Each row has a class, written after it.
[-41  15  -8  -8  -5 -53  50   7  24   4 -30 -10   7 -17 -36 -24 -23 -41
  -6  87 -23  -4  46  32   5  -9 -30 -19  30   7  53 -23  -9  -6  22  22
  57   0  19]  Tiluk
[-21  53  -4  24  11 -62 -32  -8 -34  26   3   7 -57 -15 -23  30 -71 -43
  47  49  14   1  -1  37 -25  10 -13 -26  10  13  83  15 -32 -14  14  39
  28  15  17]  Tiluk
[ -4  15  17   6  19 -20  -5   7 -40 -15 -66  49 -45 -40  -1  14 -21   4
  13  59  -1  14   2 -13  12 -32  18 -45  34  17  -7  91  20  -9  29  20
  26  20  -6]  gegov
[-37   0   8  14   9 -16 -56  31 -36  35  42  -9  -4   7 -28  12 -25 -22
  -9 -19  34  -9  37  67  33  28 -13  36 -17  21  12  -6  18 -52 -49  99
 -65 -16  10]  babiv
[-21   1  39 -48  13 -35 -15  -5   0   6 -13 -10 -14   9  13 -68   1  28
 -29  62  -1 -26  11 -24 -10  47   8 -16  44 -27   0 -23  -9 -35  35   9
  27  -1   7]  zovol
[-28  14  -6  53  17 -17   0 -21 -10   1  17   0 -43  -6 -19  42 -38 -15
   5  59  24  -6  -2  -8  17 -20  12  22   2  30  38  47  56  -3 -13  25
  26  17  23]  vekiz
[-18  20 -36  -3  -3  -8 -12   5  -6   3   1 -26 -51  -4 -18  18 -44 -23
  24   4  -3  24  -3  37 -28 -38 -42 -20  -5  12  22  -8 -21 -53  -8  21
   3  -4   7]  Tiluk
[ 28   1  27  19  -3 -21  -3  -4   3  -3   4  45 -26  -3  23  43  11 -23
  32  35   9  18 -58 -74  15 -35  55  -5   1  45  35  40  -5  81   7 -21
  35  56   1]  tasuf
[  7 -16  17 -22  29 -17   7 -16 -10   0 -10 -35  30  42 -17 -28  30  -3
 -15   3  39  -7  -6 -52  -6  19  -7 -17 -28 -10 -18  92  28  22  32   9
 -35  -9  -4]  Tiluk
[ -6  -5 -11   5 -19   3  -2  -5  53  32  21 -20  18  14 -18 -10  42   3
  16   6 -22  15 -27 -41  43 -25  13  25 -34   7 -16  60  11  34   5 -18
   2  19   4]  vekiz
[-50   2  17 -18  11 -22 -32 -29 -12 -14  -2 -19 -12 -32 -29 -56  -3   8
  -3 -27  10  -9   7 -36  13  17 -18 -28   5   4  49  -1   8  33  44   7
 -16   1  36]  babiv
[-67  32 -10  23  27 -39  11 -22 -24  28  -5 -51 -50 -25  -6   3  -3 -15
 -10  39   7  -7   7  -8   5 -12 -19 -24 -35  36  37  31  -2 -19  20  61
   7  13  38]  rupi
[-28   4  28  35  52 -24  16   6 -29  -6 -59  21 -57 -25  17  14 -15 -29
 -12 112 -10  19  35 -19   5 -14  39 -26  37  43  43  41  -3 -15   3  37
  10   8  18]  rupi
[ -8   1  47  35  53  14 -38   6 -24  -5  44  -4  -9 -26 -14  53 -31  13
 -19 -45  30 -24 -62  22   0 -29  11  52 -36 -10 -23 -40  51 -40   7  65
 -55   2  17]  gegov
[-32  47 -27 -48   8  -4  35  14  20  20  11 -25  11  16   6 -24   9   2
  19  23   2  36 -17   5   0 -42  12  27 -17  33  33  44 -26 -68  25  -6
   0   1 -12]  Somu
[-21   3  11 -33 -10 -21  39  33   4  21 -27 -21 -41 -36 -21  -6 -35   0
  17 -22 -58  11  58   8   1  34  -5 -25  32  -4  53 -82 -35 -38  -4 -49
  19 -10  25]  babiv
[-38  11  35  -6  -7  -2  -3 -45   4 -23 -81  43   7 -54  24   4  11  61
  46  17   3  23 -53   6   1 -37  47 -99   3  24  19 -16  -8  24  42 -86
  33  42 -43]  tunu
[ -3   7 -21  -6 -36 -26 -23   1  27  17 -14  -6  35  -5 -11  14 -23 -26
  30  67 -13   9  10  21  38   9  -8  -8  10  38  33  31 -26  -6 -19 -14
   8  10  -6]  Somu
[ 15  -3  46   5 -26 -24 -30 -29  16  27 -36  11 -39  23   4 -31  44 -59
   0   2   1 -62 -22 -10  -8  40 -11 -84 -14  10   3 -11 -22  44  35  -4
  13  14   6]  tunu
[-48  -8 -11  -4   1 -28  -6  -6 -29   1  -2   0  -2 -23   6  -9   8  38
  -3  28  44   5  35 -14  31 -14   2 -28   0  19  17  14  29  13  -7  55
  -4  31 -23]  zovol
[-38 -11  -1 -42   6  27  17 -17 -20 -51 -15   5  69 -24  17 -20 -17  83
 -23  12  42  12   1  13  13  33  30  -1  33  10  15 -59 -32   0  -3  -7
   1   8 -31]  Kamu
[ -6 -32  35  -1   8 -21  -8  14 -19 -26 -32  38  15 -31   4 -12  28 -12
 -28  52   6   7  23  24  15  26  43 -64  28  37  32  56 -44  46  24  56
 -25  28 -17]  gigan
[  -3  -15   56   24   32   19   -2  -44    8  -53  -22  -18    4   -5
  -13    7  -45  -26  -44   15  -10   -6   -1  -18    3   28   48  -15
    4   32   79    7   36  -56   25 -101  -11  -10   11]  gigan
[-42 -10 -20  -6 -15  38  27  31  18 -26  -3  37 -12  43  35  34   8 -30
  46  15  -7  19   7  15 -15 -39  29 -13   0 -12  17  18 -42  11   7   8
  13 -13 -39]  tasuf
[-39  22  -1 -10  -2 -11 -16   6 -24  12  -2  -1 -77  29  15  -8  -2  23
  26  -5  16  37   6  -4 -24 -57  14  -6 -19  15   8  46  34 -16  12  -2
 -25  -5 -21]  tunu
[-36 -19  11  -7  -1 -29  -8  -1 -36 -13 -12   1 -44  -8 -40  10   6 -13
 -13  32  26  -5  26  36  -7  10   9 -34   4  12  24 -12 -52  67  -3  50
  34  14   4]  zev
[-68  15  20 -11  12   9  34   7   1  -3  22   0   0   7   8  -6  29 -16
  25  18  10  22 -17  40 -20 -25  18 -13  -4  17  42  18 -79 -10  18  28
  11  -4   7]  Somu
[ 20  46  22   8  14 -27 -21  38 -20  39  62  10  19  12 -17  41 -43 -56
  17 -51  16 -42  -1 -47  24  36 -26  56 -16 -10   6  45  50   7 -12  79
 -52  -1   4]  rupi
[-29  26  64   7   8  30  28   0   9 -17 -40  54  54  -2  21  21 -21 -37
  12   6  -7 -21 -43   7   1   8  36 -26  26  -6  41  11 -29  25  51 -78
   0  -7  -5]  zovol
[-70  26  21 -14  -5   5  39  14  -4   4  22   0   2  -6 -14   0 -13  -3
  39 -15 -36  26  10  11  -8 -39 -17   5  21 -23  49  61 -45  35  59 -27
   3 -30  37]  vekiz
[ 27 -65  62   4   1   9 -37 -12 -36 -11 -18  11  -3 -28 -15  -3  30  40
   4   8  35 -18 -10 -37   0  19  11 -49  41   8 -17  -3 -38  38 -22  24
  -2  34 -27]  tunu
[ 13 -40   9 -40  14 -19 -26  -3   1  -5 -10 -14  37 -33 -32 -43  60  10
 -14  31  10   7  -3  31  -4   7   2 -47 -14  14 -20  22 -48  19  25  46
 -34  45 -19]  gegov
[ 13 -35   8  -1  66 -11  -4  22 -45  23 -41  25 -29 -13  21  -3 -18  -1
 -13  99  20   9  15 -56  19   0   8  -6  43 -12 -21  74  34 -10  42  89
 -53  22  14]  Kamu
[-40 -30 -23  10 -35  17  12  10  26   3  24 -14  24  31  -8   3  13 -20
   1   3   8  11 -40   6  27  -5  16  33 -11   6  -2   0   2   7 -22  23
 -11  -6  -6]  babiv
[  0 -67  10 -24 -34 -84   5 -18  -4   7   0 -26  14 -46 -70 -25  25  53
  27  32  31  12  18  12  24  44  44 -35  45  28  41 -14   4  -2 -23 -21
  17   9 -32]  rupi
[-113   55   37  -19    6  -21   30   28   14   29   30  -30   -5   27
  -12   18  -32  -18   35   19  -13  -11   18   10   21  -33  -12   -1
  -16  -32   34   82   16   13   72   10  -16  -40   38]  zovol
[-31  23  22 -20 -26  21   3  -2  -5  12 -23  11 -17  14  25  -7   1 -13
  29  14 -19  -2   4  30  -2 -27  -6 -52  17   2  32  -6 -69 -12  22  -5
  30 -21  -8]  Kamu
[-38  13  46 -31   5  13   9  17  18 -38  -8  12 -34   7  -9   2 -35 -24
   1  23  -3  -5  23 -17  22  -7  27 -24  38  13  46  16  12   1  19 -11
  14 -20  10]  gegov
[-35  21   3  28  18 -48  40  11 -25  10  -2   9 -18  -7   7  22  -9 -14
   0  38  11   0  18 -76  31 -32  -8 -23   4   6  41  43  13  46   9  87
   8  36  -3]  zev
[-16   1 -12  20 -42  19 -48 -13   8  19  28 -36  11  30 -41   4  15 -42
 -11   6   5 -24  11 -12  30  -6 -18  -2 -47   6  -5  63  12  66 -12  24
 -11  17  -2]  zovol
[  1 104 -37  53  -5 -34   3 -22  19  11   1  -4 -18 -23 -21  26 -21 -45
  29   9 -17 -17 -10 -27  11 -33 -19  16 -30  45  37  14 -11  38   5  -1
  57  20  36]  rupi
[-62   7  36 -12 -13  24  49   6  -7   2 -36  23   2 -14  26   7   5  11
  27   2  -3   1 -15 -46  16 -22  41 -44   8  -3  37  20   5  25  52 -25
  12  24 -28]  gegob
[-76  10  -8 -30 -17  10  56   0  46 -17 -22 -14   2  32  -9 -68  47  -5
  27  24 -27  33  17   5  -6 -44  17  -3   4   4  23  11 -61 -19   3 -30
  67 -37 -20]  gegov
[ 18  50 -19  19 -36   7 -51  34 -35  59  41   9 -16 -14 -22  57 -87  -3
  27 -62  13 -31  21   8  41  27 -25  55  17  -9   3  -5  36 -17 -10  18
 -30 -15  33]  gegob
[ 20   5 -25  11 -37   3 -14 -18  22  35  40 -43  19 -10 -49  -5 -24  56
  16 -44   8  12 -18  -4  -5   5 -12  23   6 -23  -2 -13   9   2  14 -93
  -5  -2  26]  gigan
[-65 -41  13  -9  27 -30 -16 -11 -32 -16  17 -35  -1   8 -36   0  11  -3
  30  35  57  17  26 -15  19 -12  -5 -35  -4  12  20  25  -1 -13  10  95
 -47  21  -6]  gegob
[-65 -17  31 -10 -15 -17   2   3 -19  -7 -46   5 -16 -13 -14  -7 -27 -20
  10  31 -29  15  27  53 -14 -13 -22 -31  14  -5  23 -40   0 -29  -1 -12
  18 -20  -6]  Tiluk
[-51  -4  46   8  32  22  36  16   3   0 -26  33  -7  -7  -9  38 -60 -30
  -7  14  -3   2   2  37  12  18  34 -28  27 -21  54  60   9  23  60 -36
  -8 -30  27]  tunu
[ -1  29  16  30 -13  38 -41 -14   9   5  29  25 -10  -1 -40  34 -54 -64
   9 -80   2  -7 -18  53  32  12  22 -26 -22  19  60   4  32 -26 -28 -20
 -20 -19  -7]  Kamu
[-56   2  32   2  19  -2  -4  -8  10 -28 -10   3 -64  22  -3  17 -21 -69
 -22  48  14 -35  26  27   2   0   7 -76 -11  27  55  53  19 -27  -7  38
  21  -8 -18]  zev
[ -8   8  41 -18  24 -20 -44  28 -28  -7  23 -19 -54  -2 -13  31 -40  14
 -13  -4  13 -14 -25  34 -31   4   4  20 -11 -10 -16 -38  13 -44  30  48
 -62   2  16]  Tiluk
[-35  35  44  -3  -1  26  65  14  10 -30  45  30  24   2  -8  30 -35 -17
  25 -21 -15   3 -48 -27 -12 -16  24   1  26 -39  36  23  -4  60  46 -11
  15   1  12]  Kamu
[ 53  10  -4 -54   4  12  22  11  16 -39 -50  35   4 -20  -4 -44  59 -14
  12  35 -17  40   0  -8 -25 -29  51 -50  29  53  23  31 -60  -5  25 -42
   1  41 -42]  Somu
[-40  44   5  -6 -22  36  49 -14  13 -36  -9  40  43  22   7   6 -15 -53
  36 -29  -8  12  -3 -12  -5 -32  20 -18   3  -1  69 -14  -6  40  26 -52
  45  -7 -24]  gegob
[ 12 -49  48 -15  38 -28 -52 -41 -18 -22 -22  -2  32 -31   3 -21  20  35
 -63  71  32   5  -3  28  20  17  42 -41   2  45  19  37  11 -11  12 -21
 -35  23  -9]  zev
[-64  31   4  -1 -10  29  46  34   8  35   7  44  26  17  15 -15  27 -43
  49 -23 -15  24 -19  34   0 -56  -1  32   4 -19  12  34 -66   5  59   5
   7 -29  18]  gegob
[-53   3   4   8  -2 -15   4 -13 -43  -1 -52  17 -23  -4 -46  14 -35 -36
  22  -4  10  29  -3  11  20 -18   9 -24   8   4  18  19  37  -3  45  -6
   0 -17  22]  gigan
[-52  15  36 -18 -18 -30   0 -20  -8 -21 -61  21  -2 -27  11  -9 -39   6
   1  34 -18 -12  42 -32  20   3 -22 -65  23  18  44 -31  27   9 -45 -31
  70  14 -43]  zev
[-49  48  13   6 -25   0  20  29   5  13   0  24  -4  38 -28  16 -11 -67
  53  22 -10  -6 -19  83 -42   0  23 -15  15 -20  41 -10 -94  10  55  14
   1 -10   0]  gegob
[ -6 -13  72  29  31  63  43   2 -23 -12 -34  22 -28  13  36  52 -36 -18
  -5  26 -20   9  -8 -64 -20  -3  33 -21  36 -28  16  -5  -4  13  35 -68
  19   2  31]  gigan
[  2 -37  14  30 -10  -5 -20   2 -13  58  18  -7  10  -4 -33   1   3 -43
 -16  52   2   5   9 -13  21  22 -12 -11  -7  -8  18  21 -16  10  -1  52
   1  66  -2]  gigan
[ 13 -12 -29  32 -52  12 -28 -25   2   0 -14  18   1  -5  -8  -1  -7  25
  23 -41  22  -4  -6 -34   5  37  -7 -24  18  -8 -16   5  10  32 -27 -69
   5   3 -18]  rupi
[-103    0    5   12   40  -57  -15  -17    8    6   17  -12  -14   15
   15  -19   -7   21   36   89   37    7   22   15    4    3    8  -32
   10  -19   36   43  -10   12   14   69   16  -21   14]  zovol
[ -9  -8 -41 -19 -23 -25  36  24  40  59  79 -31   4  18 -33 -50  17  24
   9  -5   4 -18  -6 -42   8  29 -20  89  24 -55   4  45 -24  31  64   8
   5  -8  47]  vekiz
[-21  47  10 -10  -4 -17   3 -14   3  -9  26 -12  26  15 -54  -8 -19   5
  33 -65   2   7 -19 -22  -5  -3  -1  24  -3 -23  48  -3 -20  49  52 -36
 -15 -13  18]  vekiz
[-14 -23  28  -3  31 -14   3 -17 -22  -9  27 -41  23  13 -22   5  24  -5
 -30  55  18 -35  19 -37  10  28 -14  11 -22  -1 -23  40  29  17 -15  92
   8  28   4]  vekiz
[-11 -19  21 -28  -5 -34  -5 -56 -23 -31   1 -26  76 -21 -51 -59  68  -9
   1  27  -1  -4  -6  34 -24  13   5 -41  -5   9  15 -14 -46  55  71   8
 -29  21  13]  tunu
[ -6  20 -42  -3 -40  14   2  23  27  35  48 -19  14   2 -20   5  -6  11
   5 -84  -8   0 -49  -1   6  -2 -23  27 -12 -17 -23 -32 -25  14   4   1
 -19  -1  25]  tasuf
[-64  -4  31 -16  19  32  29  14 -36 -17   1  37 -31 -43  -9  35 -59  30
  35 -44  33  32 -16 -16  12 -25  10 -16  27  -4  39   7  15   0   2 -12
   6  17 -14]  Kamu
[-15 -36  -6  35  25 -11 -16  -6   0   6 -39  10 -68   0  16  13  -8 -50
  -4  83  18 -13  24 -21   4  -4  -3 -55  -3  19  50  38   0  -5  -6  69
  19  26 -17]  Somu
[-25 -10  50  17  22 -45  -1 -22  -8   9 -36  20 -57 -45  18  -9 -20   4
   8  66  -5  11   6  28   6 -22  29 -51  34  49  94  25 -23 -13  15 -33
  37  -8  15]  Kamu
[-15 -29  17 -29  24 -17  33  14 -10  17 -37  -9  58 -30 -10 -35  -5 -11
 -24  19 -34  20   1  14  -7   5 -36  -4  38  -2   8 -16 -36 -45  26 -18
 -26  -8  25]  tasuf
[-37  29   0 -28  -6 -33  -2  53 -33  21  72 -16 -78   7 -40  20 -41 -13
 -17 -34  25 -23  31  17   3  11 -25  39  -1  -1  10  12   7 -13 -17  96
  -7  -2  16]  zev
[  -1   39   53  -23  -16   13   27    3   -5   -6  -13   34   34  -50
  -20   14  -72   -1  -20  -36  -45  -17   11   53  -13   32  -22   -7
   42  -18   57  -58  -10  -37   42 -114   25   12   15]  vekiz
[-12 -53 -61   7  12  35   7 -11 -20  23   2 -44   8 -48 -30 -14  -7  58
  -9 -14  43 -12 -25 -74  25   7 -44  78   8 -16 -40  14  -3  -1  -1  25
  18   8  31]  Somu
[-47  53  12   3 -15 -27  35  -2  11   0  26 -24 -20  16 -54   6  -3 -24
  22  -7  -2   5  -1   6   0 -26   6 -24 -26   4  31  56   9  16  23   0
  28   7  11]  gegov
[-15  -9  10 -45  22  -1  31  14  23 -24 -21   6  -5   0 -11 -22   0 -16
   1  44 -14  26  13 -20 -10 -34   4  27  14   4 -11 -31  18  -3  17 -21
  31  15   6]  gegob
[-55  16  38 -12 -13   6  31  36 -20   3  -4  34 -40  -1 -15  17  11   3
  58 -24   5  27  30  31  17 -48  27 -42  19   8  49   6 -80   4  -1  34
  32  -9 -30]  Kamu
[  9  -9  72  -1  35  -5 -62   6 -69 -21   6  30   9   0   3  46 -36  -7
   8 -59  35 -12  -9  22  -2  33   7   0  15  -4 -15 -23  25 -43 -16  37
 -75 -40  -2]  rupi
[-44 -72  32   4   4  21  -4   9   0   1  15   3 -47 -25 -58   8  47  13
  29  35  15   9  35  49   4 -23  20 -48  34 -18   9  35 -63  68  19  40
  21  -1  25]  vekiz
[-48  36  51  21  10 -27  18  -4 -37   7 -36  43  -5 -19   5  13 -64 -44
  -3 -17 -23 -14  15   4   8  18   8  21   3   5  82 -37  27  17  32 -33
  14 -13  13]  tunu
[ 23 -32  68   1  49 -10 -54  -3  -7   0  14 -28   0   6 -35  37 -52  18
 -46  -6  25 -23 -41  27  -8  46  21   2  -2 -31 -33 -28  69 -35  24   4
 -64 -19  30]  gigan
[-47 -26  42   9  57  19 -81   8 -71  21   4 -19 -53  -1   2  43 -23  43
 -17 -10  74 -13 -39  -1  -9  20   4   8 -25   5 -50 -22   7  -9 -17  89
 -74  21  20]  tasuf
[-22  52  19  -9 -22  15   9  32   0  -1  -3  17  22   3   4   1 -11 -33
   1 -21 -41  -1   9 -16  20 -11  -9  -1   0  -2  17 -20 -48   4  10  38
  -4  17 -10]  gegov
[ 21 -62  28 -30 -13  -1  40 -12  37 -21 -22  -9  25   2 -21 -65  94 -13
 -26  13 -10 -14 -18 -11 -23   9   6 -65  12   3 -34   8 -23  46  30 -12
  -4  18 -12]  tunu
[ 16 -41  11   9   8 -12 -51 -29   8  -8  -6 -11 -25   7 -23 -11  24  -5
  15  39  30   9 -37 -32   2   4  14 -37   7  12   7  24 -40  12   2  20
   3  23   1]  Somu
[-27 -25  17 -11  10 -16  24 -17  15 -44 -10 -24  11   6 -44 -32  42  21
  -5  30  27  11  -5  41 -34  -8  35 -16  -3  28   0   5 -14 -28   2 -24
  12   0 -26]  gigan
[  4 -34  24  12  40  -5  -3  18 -46  -2 -55  30 -34 -10  42  25 -32  -1
 -13  53  14  12  34 -54  18 -16  -4 -31  51   0  20  23  -8  15  19  64
   1  -4   8]  gigan
[-36  17  41  27  46 -28 -66  -5 -42  53  36  -1 -25 -15 -10  16 -32 -10
  28 -14  18 -16 -38  42 -17  29   2  23 -14 -24   7  -8 -15 -10   3  47
 -23 -22  43]  zovol
[-41 -43  59  -9 -12 -24  24  -6   5 -16   7 -10  46 -12 -42 -28  22 -19
 -16  37  12 -35 -24  10  -2  52  20   0  21   0  29 -44 -40  37  18  17
   3  23  -1]  gegov
